Below is a small trained network, with its code and all its weights. Each question gives an input and a class and asks what happens when units are switched off, that is, made to give their printed mean instead of their output.

import numpy as np


def w(rows, s, z=0):
    codes = np.array(rows[::2]) - 128.0
    scale = np.full(codes.shape[1], s)
    scale[-1] = z or s
    return codes * scale


def f(y):
    return y / 2 * (1 + np.tanh(0.7978845608 * (y + 0.044715 * y**3)))


def log_softmax(a):
    a = a - a.max(-1, keepdims=True)
    return a - np.log(np.exp(a).sum(-1, keepdims=True))


def net(x, mask):
    res = np.array(x, float).reshape(1, 5) / 4 @ E
    y = f(res @ A[0][:, :-1].T + A[0][:, -1])
    res = res + np.where(mask, y, B[0][:, -1]) @ B[0][:, :-1]
    return log_softmax(res[-1] @ U[:, :-1].T + U[:, -1])


A, B = {}, {}
E = w([
[64,190,182,126],'x0',
[23,2,157,132],'x1',
[178,68,204,87],'x2',
[157,155,90,139],'x3',
[80,184,155,48],'x4',
],0.0087)
A[0] = w([
[185,193,101,134,254],'n1',
[117,61,7,146,188],'n2',
[82,57,191,97,189],'n3',
[153,187,137,134,115],'n4',
[147,60,242,96,183],'n5',
[125,213,195,71,104],'n6',
],0.013,0.0055)
B[0] = w([
[110,104,255,181,232],'n1',
[201,245,203,113,215],'n2',
[92,142,45,211,247],'n3',
[141,107,145,196,167],'n4',
[143,76,95,153,248],'n5',
[250,156,59,123,203],'n6',
],0.0099,0.011)
U = w([
[118,123,222,76,71],'0',
[51,180,172,134,158],'1',
[138,89,80,48,4],'2',
[252,140,164,70,148],'3',
[61,78,199,178,254],'4',
[101,2,93,175,37],'5',
],0.0099,0.0048)

Each question gives the input, the list of numbers given to net, and the class t.
The units are the neurons (one row each of A and B). Each row of codes is followed by its name. A weight is (code - 128) times the scale printed after its matrix; where a second scale follows, it is the last column's (A, B and U).
mask holds one flag per neuron, in row order. A switched-off neuron (its flag False) gives its mean, the last column of its row in B, instead of its output. The means were averaged over made-up inputs and are rounded, as every weight is.
A unit's drop is (log p(t) with every unit on - log p(t) with that unit switched off) / (log p(t) with every unit on - log p(t) with every unit switched off).
The circuit of an input: a set's keep is (log p(t) with only the set's units on - log p(t) with every unit switched off) / (log p(t) with every unit on - log p(t) with every unit switched off). Starting from all 6 units, units are removed one at a time, each time the one whose removal leaves the highest keep (on an exact tie, the one counted first), for as long as the keep stays at least 0.8.
units of the circuit, in order: the units of the circuit, biggest drop first
most important unit: the unit with the biggest drop
k most important neurons: the k neurons with the biggest drops, biggest first
drop when u is switched off: that unit's drop, to one decimal
input [5,-8,-3,-6,-7], class 4: units of the circuit, in order -> n1
input [8,7,-4,3,-3], class 1: units of the circuit, in order -> n5, n1
input [-5,3,-6,-4,1], class 0: 3 most important neurons -> n6, n2, n3
input [-6,0,6,-4,7], class 5: 3 most important neurons -> n2, n5, n3
input [5,0,3,-2,-8], class 5: 3 most important neurons -> n2, n1, n5
input [6,0,-4,4,3], class 3: 2 most important neurons -> n6, n3
input [5,-2,2,8,-6], class 4: 3 most important neurons -> n6, n2, n1
input [-7,-4,8,-5,-3], class 5: 2 most important neurons -> n2, n5
input [-1,-6,3,-5,-5], class 4: units of the circuit, in order -> n6, n1
input [-3,7,-1,8,-2], class 3: 2 most important neurons -> n2, n1
input [5,-3,-1,7,-2], class 4: 2 most important neurons -> n1, n2
input [-8,0,-7,2,5], class 0: 3 most important neurons -> n6, n3, n1
input [-5,-5,-7,6,0], class 1: units of the circuit, in order -> n6, n1, n2
input [0,3,1,4,-6], class 3: 3 most important neurons -> n2, n1, n3
input [-1,0,6,-1,0], class 5: most important unit -> n2
input [6,-5,-8,2,-1], class 4: 3 most important neurons -> n1, n2, n4
input [7,-8,-3,5,-2], class 4: 3 most important neurons -> n1, n2, n4
input [-5,-2,-8,2,4], class 0: drop when n6 is switched off -> 0.3
input [-3,0,-2,-3,1], class 0: drop when n6 is switched off -> 0.6
input [5,-3,-5,-1,7], class 3: drop when n6 is switched off -> 1.3
